Below are the code and all the weights of a small trained network. Each question names an input and a class and asks about switching units off, where a switched-off unit gives its printed mean instead of its output.

import numpy as np


def w(rows, s, z=0):
    codes = np.array(rows[::2]) - 128.0
    scale = np.full(codes.shape[1], s)
    scale[-1] = z or s
    return codes * scale


def norm(h):
    return h / np.sqrt((h * h).mean(-1, keepdims=True) + 1e-5)


def f(y):
    return np.maximum(y, 0)


def log_softmax(a):
    a = a - a.max(-1, keepdims=True)
    return a - np.log(np.exp(a).sum(-1, keepdims=True))


def net(x, mask):
    res = np.array(x, float).reshape(1, 8) / 4 @ E
    u = 0
    for l in range(4):
        y = f(norm(res) @ A[l][:, :-1].T + A[l][:, -1])
        res = res + np.where(mask[u : u + 6], y, B[l][:, -1]) @ B[l][:, :-1]
        u += 6
    return log_softmax(norm(res)[-1] @ U[:, :-1].T + U[:, -1])


A, B = {}, {}
E = w([
[134,120,129,111,114,131],'x0',
[69,21,172,148,180,94],'x1',
[125,127,129,132,131,132],'x2',
[126,132,125,137,134,125],'x3',
[69,146,165,136,96,170],'x4',
[189,109,165,181,89,160],'x5',
[125,132,133,132,132,120],'x6',
[122,92,64,148,169,255],'x7',
],0.0015)
A[0] = w([
[251,116,4,98,192,51,241],'L0N0',
[75,14,130,157,169,64,172],'L0N1',
[207,81,187,251,74,160,253],'L0N2',
[142,193,122,71,93,96,198],'L0N3',
[26,178,139,135,45,180,155],'L0N4',
[51,149,73,115,157,101,185],'L0N5',
],0.0034,0.00066)
B[0] = w([
[119,108,205,151,116,191,245],'L0N0',
[137,144,131,132,85,177,254],'L0N1',
[60,158,97,2,191,114,235],'L0N2',
[150,93,91,140,111,184,209],'L0N3',
[205,84,180,176,173,157,211],'L0N4',
[126,168,132,37,153,155,200],'L0N5',
],0.0042,0.0026)
A[1] = w([
[97,97,120,148,151,214,253],'L1N0',
[145,183,181,115,33,12,154],'L1N1',
[87,137,102,77,131,143,152],'L1N2',
[90,36,107,139,146,119,27],'L1N3',
[70,2,143,116,150,97,194],'L1N4',
[160,154,216,110,135,157,174],'L1N5',
],0.0037,0.00061)
B[1] = w([
[184,137,116,135,103,31,253],'L1N0',
[56,52,15,139,107,134,185],'L1N1',
[90,133,76,69,172,88,188],'L1N2',
[113,158,165,94,60,137,154],'L1N3',
[200,251,137,170,57,187,197],'L1N4',
[132,76,158,91,185,118,233],'L1N5',
],0.0031,0.0035)
A[2] = w([
[120,94,217,161,185,136,121],'L2N0',
[189,51,134,105,78,118,74],'L2N1',
[142,95,201,25,173,111,254],'L2N2',
[157,90,123,103,156,125,189],'L2N3',
[135,71,90,114,212,190,254],'L2N4',
[157,89,126,186,215,2,139],'L2N5',
],0.0029,0.00057)
B[2] = w([
[238,81,193,151,110,119,158],'L2N0',
[143,135,159,147,161,141,162],'L2N1',
[92,159,129,165,195,123,252],'L2N2',
[100,73,219,181,112,107,172],'L2N3',
[55,91,137,167,105,3,214],'L2N4',
[98,143,136,173,118,97,130],'L2N5',
],0.0035)
A[3] = w([
[145,44,146,63,92,112,209],'L3N0',
[59,91,167,192,63,42,254],'L3N1',
[125,65,18,186,139,178,186],'L3N2',
[112,27,54,171,60,48,112],'L3N3',
[87,29,75,191,145,166,161],'L3N4',
[187,255,127,131,66,172,186],'L3N5',
],0.0026,0.00075)
B[3] = w([
[149,154,103,214,230,61,198],'L3N0',
[212,188,26,104,83,191,249],'L3N1',
[67,69,129,188,12,34,172],'L3N2',
[53,90,64,233,79,86,200],'L3N3',
[163,156,85,177,41,5,192],'L3N4',
[59,208,97,74,54,229,188],'L3N5',
],0.0025,0.0018)
U = w([
[51,138,116,33,237,119,141],'0',
[119,94,19,206,27,61,112],'1',
[131,143,173,162,156,143,238],'2',
[185,205,125,94,22,252,168],'3',
[210,101,241,202,177,154,7],'4',
[147,152,141,144,157,118,143],'5',
[144,134,155,137,157,119,68],'6',
],0.0047,0.002)

Each question gives the input, the list of numbers given to net, and the class t.
The units are the neurons (one row each of A and B). Each row of codes is followed by its name. A weight is (code - 128) times the scale printed after its matrix; where a second scale follows, it is the last column's (A, B and U).
mask holds one flag per neuron, layer by layer. A switched-off neuron (its flag False) gives its mean, the last column of its row in B, instead of its output. The means were averaged over made-up inputs and are rounded, as every weight is.
A unit's drop is (log p(t) with every unit on - log p(t) with that unit switched off) / (log p(t) with every unit on - log p(t) with every unit switched off).
The circuit of an input: a set's keep is (log p(t) with only the set's units on - log p(t) with every unit switched off) / (log p(t) with every unit on - log p(t) with every unit switched off). Starting from the 12 units with the biggest drops (on a tie, the unit counted first), units are removed one at a time, each time the one whose removal leaves the highest keep (on an exact tie, the one counted first), for as long as the keep stays at least 0.8.
circuit, biggest first: the units of the circuit, biggest drop first
k most important neurons: the k neurons with the biggest drops, biggest first
k most important neurons of layer l: the k neurons of layer l with the biggest drops, biggest first
input [-4,-5,6,-4,-8,-7,7,-4], class 4: circuit, biggest first	L0N0, L0N2
input [7,-6,0,-7,-8,5,0,8], class 1: circuit, biggest first	L2N4, L3N2
input [5,3,6,0,0,8,5,8], class 0: 3 most important neurons of layer 0	L0N2, L0N3, L0N4
input [-6,0,-3,3,-8,1,-8,-1], class 4: circuit, biggest first	L0N0
input [-3,-8,1,-4,-7,8,8,-2], class 0: 3 most important neurons	L0N2, L1N4, L0N1
input [3,7,5,-2,-2,5,7,5], class 3: 4 most important neurons of layer 0	L0N5, L0N4, L0N0, L0N1
input [-6,-3,-1,7,6,-6,4,-8], class 1: circuit, biggest first	L1N1, L0N2
input [-1,8,-2,7,0,7,2,-3], class 3: 2 most important neurons	L1N4, L0N5
input [-3,-5,-7,1,-7,-5,4,-4], class 4: circuit, biggest first	L0N0, L0N2, L1N5
input [-4,-6,4,3,8,-1,5,1], class 4: 3 most important neurons	L0N4, L1N4, L0N1
input [-8,6,3,-8,-4,8,5,-1], class 0: 2 most important neurons	L0N2, L0N4
input [-7,-6,2,5,3,-5,-4,-8], class 1: 2 most important neurons	L1N1, L0N2
input [4,-3,-8,-3,5,-1,-4,6], class 1: circuit, biggest first	L1N4, L2N4, L3N4
input [-5,1,-1,6,6,5,-2,8], class 1: 2 most important neurons of layer 0	L0N0, L0N5
input [-7,3,2,3,-8,-5,4,3], class 4: most important neuron of layer 1	L1N1
input [2,-6,-3,2,8,3,0,-7], class 4: 4 most important neurons	L0N4, L1N5, L1N4, L0N1
input [4,0,5,-3,7,8,-8,-4], class 0: 2 most important neurons	L0N2, L0N0
input [2,-3,-6,-5,-4,-2,-3,-8], class 1: circuit, biggest first	L1N1, L0N2
input [-6,-5,-3,2,4,6,6,3], class 0: circuit, biggest first	L0N2, L1N4
input [-1,5,4,-2,7,7,7,-1], class 0: circuit, biggest first	L0N2
input [4,8,7,-7,7,-6,0,1], class 3: 3 most important neurons	L1N4, L0N2, L0N0
input [2,-5,6,3,-6,-4,4,1], class 4: 2 most important neurons	L0N0, L0N2
input [-4,3,8,5,-1,-2,0,-7], class 1: 2 most important neurons	L1N1, L0N2
